(in the rows, 100 means zero)
Each row of numbers belongs to one of the nodes below and depends on some of the facts about them. Some rows are named. Which node is each other row?

Facts:
γ(plidror, 841); γ(klemun, 38); γ(bulepel, 841); γ(trosa, 849); γ(grotrum, 841)
γ(dokleflom, 841); γ(fuzir, 841); γ(sostu, 841); γ(stomu, 849); γ(taril, 849)
γ(sobi, 38); γ(dumos, 38); γ(pepel, 38); γ(bravos, 38); γ(skurer, 38)
γ(pipliter, 841); γ(drabe, 38); γ(bugi, 38); γ(tukis, 38); γ(skestes, 841)
γ(bripegre, 841); γ(breflus, 849); γ(staver, 38); γ(mirom, 38); γ(klodalo, 841)
γ(viska, 841); γ(vestem, 849); γ(togrebam, 841); γ(riklis, 849); γ(floba, 38)
γ(tado, 38); γ(grelom, 841); γ(plepo, 38); γ(sibra, 849); γ(mafiklus, 38)
γ(stefa, 841); γ(stestur, 849); γ(zuklom, 849); γ(kleplim, 38); γ(plinun, 38)
γ(sifi, 841); γ(kostuklam, 849); γ(dropla, 849); γ(pizen, 38); γ(troskestul, 849)
γ(nomam, 38); γ(kliplu, 841); γ(ludre, 38); γ(bragro, 849); γ(platreste, 841)
γ(flosus, 841); γ(flegrum, 841); γ(ralek, 38); γ(tigraplu, 849); γ(risero, 849)
γ(dregin, 841); γ(batrom, 841); γ(flestar, 849); γ(stefu, 849); γ(flupazas, 38)
γ(stedul, 841); γ(vevulen, 38); γ(petresu, 841); γ(varil, 38); γ(stoskis, 849)
γ(tostis, 849); γ(sudar, 841); γ(trisa, 849); γ(klutur, 841); γ(nodron, 38)
γ(sukozom, 841); γ(seden, 841); γ(mabrak, 38); γ(gotok, 841); γ(skilus, 841)
γ(pluku, 841); γ(sevugul, 849); γ(skelel, 841); γ(veder, 841); γ(seskek, 849)
γ(klapek, 841); γ(saflus, 38); γ(bradra, 849); γ(susal, 841); γ(trufluk, 849)
γ(febra, 841); γ(skedes, 841); γ(rutristen, 38); γ(bodram, 849); γ(klokelom, 841)
γ(faflom, 841); γ(niske, 849); γ(nidregrik, 849); γ(takle, 38); γ(sokun, 849)
γ(pozil, 841); γ(nomupek, 38); γ(kilus, 841); γ(kadrun, 38); γ(fubri, 849)
γ(ploskom, 38); γ(fatabro, 38); γ(zire, 841); γ(grapostim, 841); γ(rigre, 849)
γ(fositran, 849); γ(skivuk, 841); γ(pero, 38); γ(driri, 38); γ(grogres, 841)
γ(plida, 841); γ(tibrom, 849); γ(skarudrak, 849); γ(trustes, 841); γ(manil, 38)
γ(stidem, 849); γ(gepuflel, 38); γ(riste, 38); γ(baskan, 841); γ(zizol, 849)
γ(klotri, 849); γ(brutrok, 849); γ(skefle, 38); γ(ploklus, 841); γ(felubre, 849)
γ(komok, 841); γ(muga, 841); γ(tregas, 849); γ(trustar, 38); γ(kitri, 841)
γ(sisken, 38); γ(skisker, 841); γ(nuflom, 38); γ(dregron, 841); γ(gefun, 38)
γ(gokir, 38); γ(trago, 849); γ(vedruk, 849); γ(pipudra, 849); γ(zuplavul, 38)
γ(vaduk, 849); γ(gatas, 38); γ(seri, 38); γ(zevu, 849); γ(truski, 841)
γ(pluplar, 38); γ(rolil, 841); γ(roskamir, 849); γ(vaskes, 38); β(plidror, gotok)
β(sostu, viska); β(stomu, sisken); β(pipliter, pero); β(pipliter, tibrom); β(bugi, pipudra)
β(skestes, dumos); β(skestes, kostuklam); β(staver, tibrom); β(klodalo, pluplar); β(riklis, grapostim)
β(riklis, pepel); β(riklis, flosus); β(tado, skarudrak); β(sibra, zevu); β(mafiklus, troskestul)
β(mafiklus, klemun); β(mafiklus, gotok); β(sifi, takle); β(sifi, tukis); β(pizen, trisa)
β(pizen, floba); β(kliplu, skisker); β(ludre, gepuflel); β(ludre, breflus); β(bragro, grapostim)
β(flegrum, febra); β(ralek, bradra); β(ralek, dumos); β(dregin, drabe); β(batrom, tukis)
β(flestar, tregas); β(flestar, saflus); β(flupazas, stefa); β(flupazas, zire); β(stedul, sevugul)
β(stedul, tukis); β(stedul, nomam); β(stedul, zizol); β(stedul, kostuklam); β(vevulen, takle)
β(vevulen, felubre); β(stoskis, dregron); β(stoskis, faflom); β(stoskis, riste); β(tostis, togrebam)
β(tostis, pero); β(tostis, gepuflel); β(tostis, trosa); β(sudar, brutrok); β(nodron, risero)
β(nodron, dokleflom); β(nodron, taril); β(sukozom, febra); β(seden, grotrum); β(seden, pozil)
β(mabrak, stefu); β(mabrak, bravos); β(mabrak, dropla); β(mabrak, truski); β(skilus, bulepel)
β(skilus, stestur); β(skelel, vestem); β(klapek, zevu); β(susal, zevu); β(susal, kostuklam)
β(trufluk, viska); β(trufluk, grelom); β(skedes, fubri); β(skedes, stidem); β(rutristen, skarudrak)
β(rutristen, platreste); β(bodram, roskamir); β(klokelom, fuzir); β(klokelom, sobi); β(niske, bripegre)
β(nomupek, nuflom); β(nomupek, plepo); β(nomupek, plida); β(nomupek, veder); β(kilus, skurer)
β(kilus, manil); β(kadrun, tregas); β(kadrun, skivuk); β(fatabro, pluplar); β(rigre, bripegre)
β(rigre, varil); β(rigre, gotok); β(fositran, plinun); β(fositran, kitri); β(fositran, zuklom)
β(grogres, pluplar); β(trustes, ploskom); β(trustes, tukis); β(baskan, kleplim); β(baskan, tigraplu)
β(baskan, ploklus); β(baskan, petresu); β(klotri, skefle); β(klotri, kitri); β(komok, sokun)
β(komok, gotok); β(komok, zuplavul); β(gokir, pluku); β(gokir, nomam); β(trago, febra)
β(trago, plepo); β(trago, vaduk); β(trago, seskek); β(trago, gefun); β(vedruk, trustar)
β(gatas, muga); β(seri, pipudra); β(rolil, gefun); β(vaskes, driri)

Some nodes and their rows:
97  100  98  108  77  101  103  121  95  66  94  102  82  113  126  102  90  98  105  117  93  80  95  109  101  88  111  81  73  96  90  81  89  80  118  86  98  77  108  117  64  95  96  92  111  91 -> gepuflel
104  94  102  95  94  107  93  105  88  92  88  99  102  122  117  100  89  89  104  103  99  80  111  93  97  101  94  101  96  104  84  106  88  89  102  103  108  87  103  104  100  99  106  95  105  95 -> riste
111  99  102  115  77  111  91  94  92  95  99  104  119  83  111  119  81  76  91  111  115  71  134  104  83  98  113  109  93  122  59  83  109  93  111  72  105  92  92  111  104  96  93  112  95  107 -> tukis
86  104  102  102  95  99  105  115  110  116  117  93  107  81  99  127  114  118  98  127  117  86  92  111  119  96  111  120  114  90  114  110  114  108  84  97  105  106  103  102  97  96  126  107  112  85 -> veder
88  100  95  114  106  90  108  110  114  102  116  102  116  51  130  90  107  111  93  106  113  100  118  93  113  105  99  84  117  79  116  131  99  102  112  88  100  91  88  83  104  111  120  99  114  102 -> flosus
97  103  102  115  101  100  101  97  100  104  116  90  90  84  110  112  104  102  97  112  108  97  100  101  119  102  103  94  124  91  107  112  105  98  94  100  114  90  103  92  97  107  105  95  99  96 -> grelom
87  104  102  103  94  98  105  116  109  116  117  93  108  82  98  128  115  118  99  128  117  86  92  111  119  97  111  120  113  89  114  109  114  108  84  97  104  106  102  102  97  96  125  107  112  84 -> plida
93  79  101  110  88  125  99  82  99  94  113  91  100  66  85  93  127  132  98  75  98  110  93  105  113  117  87  106  104  108  105  92  105  116  98  100  104  110  92  80  111  100  106  113  85  87 -> susal
97  98  107  108  106  103  103  96  100  101  113  93  94  88  97  98  105  117  95  94  100  113  87  100  109  112  97  93  119  100  119  108  111  106  88  104  106  100  100  89  99  99  112  103  93  101 -> skelel
88  102  93  116  106  89  108  111  115  102  117  101  116  48  135  94  107  107  94  111  116  95  122  92  114  103  101  83  117  77  112  131  98  100  114  86  101  88  88  83  103  114  119  97  117  100 -> grapostim
98  129  115  118  136  122  77  88  113  95  98  86  103  99  75  80  105  120  110  78  111  113  71  110  83  124  101  95  133  104  111  117  111  109  79  120  77  101  88  103  79  84  91  93  83  93 -> baskan
97  98  107  108  105  102  103  97  100  101  112  93  94  88  96  98  105  117  95  94  100  112  88  100  110  112  97  93  119  98  120  109  110  106  88  104  105  99  100  89  99  99  112  103  93  100 -> kliplu
101  113  88  95  104  89  102  96  107  113  96  102  99  105  99  95  100  83  106  109  100  103  106  96  98  83  104  101  95  85  88  90  94  95  109  99  93  105  104  104  102  111  78  91  105  110 -> fubri
115  143  91  104  111  99  93  100  91  94  96  112  101  110  94  119  97  92  97  99  105  98  110  86  122  63  122  106  79  94  129  94  74  76  98  109  75  131  107  96  115  104  72  102  103  125 -> dropla
98  100  78  106  81  109  96  80  108  108  103  99  106  71  96  105  120  85  106  106  107  89  124  104  104  80  103  117  81  94  61  72  91  100  126  85  95  111  96  98  113  116  64  99  98  97 -> kostuklam
97  92  90  82  114  76  117  103  110  101  91  122  84  111  73  89  97  82  98  71  88  149  92  110  78  100  98  94  88  120  97  109  99  117  101  128  100  121  93  97  123  105  79  105  90  97 -> rigre
100  103  96  84  110  92  105  92  103  114  93  102  105  119  84  67  98  103  104  80  85  126  87  90  86  100  91  96  93  92  100  85  102  105  98  108  88  115  102  100  108  103  91  100  96  119 -> stoskis

Which node is each row?
No name comes twice in this set of rows, the named rows included.
93  86  112  67  95  108  99  122  96  104  84  105  131  129  83  89  101  132  102  87  92  92  81  100  81  115  91  126  79  111  111  96  104  112  80  108  88  118  98  111  103  75  144  118  110  91 : nomupek
93  95  102  113  90  100  107  93  92  113  119  80  79  103  113  108  98  94  100  115  104  102  95  98  122  103  97  93  134  92  88  102  112  97  83  107  132  84  113  91  103  114  108  94  94  98 : skivuk
111  132  106  124  108  111  93  102  84  83  114  102  91  86  105  138  102  111  88  102  114  93  105  93  143  82  121  100  108  102  149  115  86  80  84  108  94  119  104  84  109  99  99  107  98  110 : truski
104  100  114  119  96  105  104  87  101  107  120  97  113  65  84  97  89  113  81  87  107  121  97  106  86  120  109  94  120  119  104  88  138  114  86  79  101  111  90  95  104  92  110  123  79  121 : sifi
94  93  91  120  102  80  114  111  109  91  115  112  63  72  106  146  104  69  92  114  119  113  114  124  118  94  115  92  122  119  94  141  100  108  101  119  132  91  96  90  112  114  88  97  96  70 : gotok
106  82  109  94  87  119  94  93  88  88  88  104  119  104  91  83  93  110  96  71  92  98  105  97  78  118  89  106  83  124  86  84  102  105  101  94  96  105  90  101  109  87  110  116  90  103 : gokir
96  93  87  89  94  109  99  83  105  105  95  101  104  95  82  79  121  108  108  80  90  113  98  97  97  95  88  110  79  94  88  76  90  108  113  103  87  119  97  93  115  107  79  102  95  100 : sibra
94  86  101  106  109  86  116  106  105  90  111  112  73  83  87  116  103  94  90  83  102  135  92  118  104  113  101  89  117  126  113  133  109  118  90  125  121  104  93  86  116  103  103  107  87  80 : plidror
100  74  104  87  88  126  91  94  87  82  85  101  109  111  95  80  110  119  105  68  86  94  100  94  93  115  78  110  77  117  92  90  84  105  106  107  98  103  94  94  111  91  111  108  94  87 : ralek
93  97  102  81  86  104  97  126  100  107  92  102  123  117  106  123  102  107  104  125  111  62  104  106  99  93  106  132  83  100  91  102  95  99  93  98  99  103  102  117  98  86  130  106  122  81 : gefun
96  97  95  82  97  92  110  88  95  125  97  91  93  138  88  68  92  92  107  87  83  129  84  88  89  99  86  97  103  90  78  76  108  102  88  115  108  107  113  100  114  111  92  97  92  119 : flestar
113  102  106  110  86  104  94  100  92  96  96  104  119  97  110  112  73  78  91  109  111  79  126  102  79  101  112  103  96  120  71  88  112  92  104  77  103  92  95  113  101  93  99  110  97  113 : takle
107  119  93  105  99  85  103  92  109  118  102  105  112  92  94  100  84  75  95  111  106  107  114  101  82  86  116  100  97  97  79  79  115  97  107  81  91  110  98  111  104  106  75  103  98  126 : felubre

The same nodes again, as new rows of numbers:
Named rows:
82  95  88  98  126  93  79  124  90  122  55  108  99  92 -> trago
90  76  135  110  100  111  65  98  98  109  74  96  85  71 -> ludre
93  88  122  96  104  101  77  116  89  135  67  112  99  75 -> nomupek
80  73  127  98  101  112  71  106  93  118  67  98  103  69 -> fatabro
78  103  91  94  96  96  71  89  89  112  66  82  111  75 -> klodalo
95  55  123  103  90  118  59  86  97  134  58  89  74  81 -> rutristen
77  109  85  96  87  88  73  95  82  110  69  99  94  74 -> batrom
110  70  95  99  85  115  90  114  91  106  107  123  84  77 -> dumos
100  109  58  115  88  100  81  103  96  91  116  105  111  68 -> grelom
112  108  54  94  85  88  88  93  99  118  110  115  70  80 -> dokleflom
100  82  112  102  99  116  81  108  90  115  89  113  88  74 -> mirom
122  80  97  96  98  112  95  119  93  125  102  122  96  84 -> plepo
116  98  62  97  89  101  84  98  93  83  103  105  112  73 -> dregron
118  98  66  95  89  108  91  84  92  107  90  106  107  95 -> flosus
120  69  110  109  94  121  82  101  103  99  108  105  82  79 -> pero
95  108  47  120  89  103  74  105  99  119  133  79  78  61 -> muga
103  79  102  114  117  141  86  73  121  113  105  125  118  72 -> trustar

Which node is each row?
No name comes twice in this set of rows, the named rows included.
90  125  81  173  115  111  42  126  62  149  52  117  79  103 : bodram
121  117  55  172  109  121  60  129  68  139  87  126  77  111 : roskamir

The same nodes again, as new rows of numbers:
Some nodes and their rows:
110  102  93  92  103  98  70  92  102  117  117  91  98  126 -> tado
118  101  95  103  109  105  75  96  103  96  57  95  98  90 -> riklis
112  134  108  104  99  124  131  99  111  93  71  98  100  80 -> breflus
100  98  95  101  90  112  106  111  107  103  64  133  104  86 -> zizol
132  126  97  107  98  117  103  91  115  77  78  87  99  67 -> tostis
115  96  112  93  109  109  115  105  96  105  35  104  85  91 -> dropla
106  107  96  92  102  101  84  94  103  120  118  96  99  125 -> mirom
92  61  92  104  84  89  82  107  97  73  125  116  101  86 -> sifi
118  119  97  96  97  108  92  89  110  106  133  86  99  113 -> staver
102  118  105  101  106  113  110  103  103  105  55  103  100  93 -> risero
115  142  80  91  94  90  83  97  99  88  28  86  95  68 -> fositran
100  111  100  91  102  104  93  96  102  124  117  97  99  131 -> floba
101  120  106  101  105  114  117  104  102  106  54  105  100  94 -> pipudra
109  113  100  102  105  108  102  101  104  101  56  102  100  87 -> nidregrik
104  118  104  101  105  112  112  103  103  105  54  104  100  90 -> brutrok
104  72  83  111  100  80  126  97  93  80  109  88  101  92 -> sukozom
100  111  100  91  102  104  93  96  102  124  117  97  99  129 -> sobi

Rows to name:
No name comes twice in this set of rows, the named rows included.
97  97  93  91  91  103  90  102  105  122  125  118  102  124 : ploskom
82  81  97  114  101  98  63  96  99  76  145  86  112  110 : baskan
85  118  100  101  106  115  79  94  107  127  144  95  112  150 : kleplim
100  117  107  101  107  115  114  104  102  107  53  104  99  98 : tregas
113  114  110  109  115  97  91  99  104  107  65  112  106  53 : niske
113  139  110  105  97  127  137  98  113  90  76  97  101  78 : trosa
113  141  81  91  95  92  87  98  100  90  29  88  95  71 : klotri
111  88  108  83  106  100  96  99  95  124  97  97  84  129 : bravos
94  96  94  91  88  106  95  105  106  124  126  126  103  125 : nomam
95  101  98  100  89  115  116  113  107  106  62  136  104  89 : kostuklam

